[[125 140 127 125 145 125 131 132 126 132 107]
 [137 137 115 120 121 113 134 120 123 134 105]
 [142 151 106 108 126 117 134 129 120 124 104]
 [133 141 115 122 126 114 137 118 122 136 104]
 [121 143 129 117 152 131 125 141 129 126 107]]
|
[[107 132 126 132 131 125 145 125 127 140 125]
 [105 134 123 120 134 113 121 120 115 137 137]
 [104 124 120 129 134 117 126 108 106 151 142]
 [104 136 122 118 137 114 126 122 115 141 133]
 [107 126 129 141 125 131 152 117 129 143 121]]

[[118 134 114 141 129 119 132 139 132 133 120 127]
 [124 121 122 127 150 122 115 128 131 119 128 130]
 [116 137 115 144 130 121 128 142 133 130 121 129]
 [138 138 123 123 128 131 140 129 115 125 118 117]
 [133 129 131 123 132 133 125 126 123 122 128 126]
 [123 114 118 140 138 118 129 132 135 141 130 127]
 [134 119 118 137 142 128 136 133 122 137 125 116]
 [125 119 122 128 132 116 130 125 135 136 129 130]]
|
[[127 120 133 132 139 132 119 129 141 114 134 118]
 [130 128 119 131 128 115 122 150 127 122 121 124]
 [129 121 130 133 142 128 121 130 144 115 137 116]
 [117 118 125 115 129 140 131 128 123 123 138 138]
 [126 128 122 123 126 125 133 132 123 131 129 133]
 [127 130 141 135 132 129 118 138 140 118 114 123]
 [116 125 137 122 133 136 128 142 137 118 119 134]
 [130 129 136 135 125 130 116 132 128 122 119 125]]

[[122 157 134 128 127 148 108 117 117 132 130 120 124 128]
 [ 99 105 101 127 145 112 106 127 110 126 149 124 130 124]
 [135 106 124 130 143 103 140 117 130 140 148 139 137 140]]
|
[[128 124 120 130 132 117 117 108 148 127 128 134 157 122]
 [124 130 124 149 126 110 127 106 112 145 127 101 105  99]
 [140 137 139 148 140 130 117 140 103 143 130 124 106 135]]

[[135 131 116 128 137 118 122 135]
 [125 127 130 128 141 130 120 114]
 [118 105 131 129 109 125 124 115]
 [132 101 132 128 118 108 133 134]]
|
[[135 122 118 137 128 116 131 135]
 [114 120 130 141 128 130 127 125]
 [115 124 125 109 129 131 105 118]
 [134 133 108 118 128 132 101 132]]

[[141 140]
 [117 134]
 [122 110]
 [149 132]
 [132 124]
 [121 128]
 [136 120]
 [120 134]
 [137 132]
 [122 110]
 [130 124]]
|
[[140 141]
 [134 117]
 [110 122]
 [132 149]
 [124 132]
 [128 121]
 [120 136]
 [134 120]
 [132 137]
 [110 122]
 [124 130]]

[[142 137 107 126 128 120]
 [120 125 127 132 130 134]
 [128 124 125 122 127 136]
 [139 113 133 139 125 140]
 [128 128 123 126 125 136]
 [144 127 127 155 115 113]
 [130 138 127 123 138 118]
 [115 149 130  98 128 123]]
|
[[120 128 126 107 137 142]
 [134 130 132 127 125 120]
 [136 127 122 125 124 128]
 [140 125 139 133 113 139]
 [136 125 126 123 128 128]
 [113 115 155 127 127 144]
 [118 138 123 127 138 130]
 [123 128  98 130 149 115]]

[[121 117 124 106 105 105 138]
 [119 116 126 107 105 107 137]
 [101 115 141 110 108 119 133]
 [100 114 142 110 108 120 132]
 [122 117 124 106 105 105 138]]
|
[[138 105 105 106 124 117 121]
 [137 107 105 107 126 116 119]
 [133 119 108 110 141 115 101]
 [132 120 108 110 142 114 100]
 [138 105 105 106 124 117 122]]
---
[[111 118 130]
 [120 153 133]
 [109 116 127]
 [108 119 127]]
|
[130 153 109]

[[120 135 149 140]
 [116 106 120 124]
 [134 132 132 126]
 [116 106 120 125]]
|
[140 120 132 116]

[[120 126 133 121]
 [130 110 106 126]]
|
[121 106]

[[ 99 136 109 138]
 [128 127 120 134]
 [137 125 146 137]
 [127 119 148 122]]
|
[138 120 125 127]

[[129 155]
 [130 114]
 [132 104]]
|
[155 130]

[[147 143 157]
 [122 122 101]
 [131 125 151]
 [114 120 110]]
|
[157 122 131]

[[151 131 128 123 138]
 [156 120 102 110 123]
 [117 142 133 146 128]
 [119 147 145 132 105]]
|
[138 110 133 147]
